Below is a small trained network, with its code and all its weights. Each question gives an input and a class and asks what happens when units are switched off, that is, made to give their printed mean instead of their output.

import numpy as np


def w(rows, s, z=0):
    codes = np.array(rows[::2]) - 128.0
    scale = np.full(codes.shape[1], s)
    scale[-1] = z or s
    return codes * scale


def f(y):
    return np.maximum(y, 0)


def log_softmax(a):
    a = a - a.max(-1, keepdims=True)
    return a - np.log(np.exp(a).sum(-1, keepdims=True))


def net(x, mask):
    res = np.array(x, float).reshape(1, 6) / 4 @ E
    y = f(res @ A[0][:, :-1].T + A[0][:, -1])
    res = res + np.where(mask, y, B[0][:, -1]) @ B[0][:, :-1]
    return log_softmax(res[-1] @ U[:, :-1].T + U[:, -1])


A, B = {}, {}
E = w([
[194,176,187],'x0',
[208,115,19],'x1',
[127,129,127],'x2',
[127,128,128],'x3',
[171,2,161],'x4',
[128,130,127],'x5',
],0.0067)
A[0] = w([
[169,122,79,25],'N0',
[115,154,108,237],'N1',
[141,89,146,44],'N2',
[93,130,178,39],'N3',
[71,84,103,158],'N4',
[178,124,64,42],'N5',
[137,32,166,162],'N6',
[195,103,89,112],'N7',
[163,114,84,28],'N8',
[164,155,164,61],'N9',
[180,57,172,74],'N10',
[136,27,189,162],'N11',
[117,24,115,139],'N12',
[180,162,157,40],'N13',
[91,100,196,228],'N14',
[80,108,140,157],'N15',
[56,165,151,97],'N16',
[70,102,83,44],'N17',
[73,99,109,63],'N18',
[205,182,96,2],'N19',
[58,104,101,83],'N20',
[91,129,167,35],'N21',
[5,72,50,112],'N22',
[76,116,181,15],'N23',
[183,162,175,23],'N24',
[68,77,183,50],'N25',
[142,42,180,43],'N26',
[92,188,105,64],'N27',
[136,135,138,16],'N28',
[143,72,151,52],'N29',
[70,125,164,44],'N30',
[119,106,178,122],'N31',
[91,99,203,79],'N32',
[157,134,70,42],'N33',
[158,164,198,153],'N34',
[163,158,191,121],'N35',
[140,89,151,38],'N36',
[175,139,52,39],'N37',
[159,160,172,56],'N38',
[69,108,76,37],'N39',
],0.013,0.0068)
B[0] = w([
[34,69,130,142],'N0',
[142,169,55,230],'N1',
[7,133,103,137],'N2',
[45,47,111,147],'N3',
[225,145,175,188],'N4',
[51,61,122,157],'N5',
[155,172,145,231],'N6',
[171,60,144,179],'N7',
[4,66,123,139],'N8',
[157,113,200,140],'N9',
[101,210,138,185],'N10',
[90,173,63,244],'N11',
[107,186,94,213],'N12',
[140,109,217,137],'N13',
[149,90,43,255],'N14',
[161,85,122,179],'N15',
[91,129,56,182],'N16',
[122,112,196,143],'N17',
[185,124,225,141],'N18',
[120,94,178,148],'N19',
[172,149,191,154],'N20',
[2,21,59,140],'N21',
[222,159,210,212],'N22',
[84,33,154,147],'N23',
[158,115,221,141],'N24',
[105,106,117,169],'N25',
[114,177,169,179],'N26',
[30,209,132,166],'N27',
[178,40,242,128],'N28',
[42,164,195,152],'N29',
[32,24,154,149],'N30',
[111,99,85,172],'N31',
[131,57,135,181],'N32',
[38,49,158,148],'N33',
[192,143,154,200],'N34',
[171,113,161,178],'N35',
[60,207,195,137],'N36',
[28,60,144,163],'N37',
[138,125,177,144],'N38',
[147,142,217,144],'N39',
],0.0094,0.0074)
U = w([
[98,38,127,90],'0',
[174,144,90,232],'1',
[74,228,148,69],'2',
[199,119,89,199],'3',
[221,116,252,2],'4',
[201,127,56,159],'5',
],0.011,0.0082)

Each question gives the input, the list of numbers given to net, and the class t.
The units are the neurons (one row each of A and B). Each row of codes is followed by its name. A weight is (code - 128) times the scale printed after its matrix; where a second scale follows, it is the last column's (A, B and U).
mask holds one flag per neuron, in row order. A switched-off neuron (its flag False) gives its mean, the last column of its row in B, instead of its output. The means were averaged over made-up inputs and are rounded, as every weight is.
A unit's drop is (log p(t) with every unit on - log p(t) with that unit switched off) / (log p(t) with every unit on - log p(t) with every unit switched off).
The circuit of an input: a set's keep is (log p(t) with only the set's units on - log p(t) with every unit switched off) / (log p(t) with every unit on - log p(t) with every unit switched off). Starting from the 12 units with the biggest drops (on a tie, the unit counted first), units are removed one at a time, each time the one whose removal leaves the highest keep (on an exact tie, the one counted first), for as long as the keep stays at least 0.8.
units of the circuit, in order: the units of the circuit, biggest drop first
unit that matters most: the unit with the biggest drop
k most important neurons: the k neurons with the biggest drops, biggest first
drop of u: that unit's drop, to one decimal
input [5,-7,-6,2,8,1], class 2: 2 most important neurons	(N10, N11)
input [8,6,-4,-2,3,4], class 4: unit that matters most	N14
input [8,4,0,6,8,-5], class 2: units of the circuit, in order	(N10, N11, N29)
input [-8,-4,7,2,8,1], class 2: 2 most important neurons	(N11, N12)
input [5,-7,-2,7,8,1], class 2: units of the circuit, in order	(N10, N11)
input [7,-8,3,5,7,4], class 0: 2 most important neurons	(N32, N14)
input [0,-7,-5,-8,8,-6], class 2: 3 most important neurons	(N10, N11, N26)
input [6,1,4,1,-3,1], class 4: 2 most important neurons	(N11, N14)
input [3,-4,-7,2,-5,6], class 5: drop of N27	-0.2
input [-2,-5,3,-5,6,5], class 2: drop of N36	0.2
input [8,3,-7,-6,4,5], class 4: drop of N5	0.0
input [6,7,-7,7,-7,-5], class 0: drop of N5	0.1
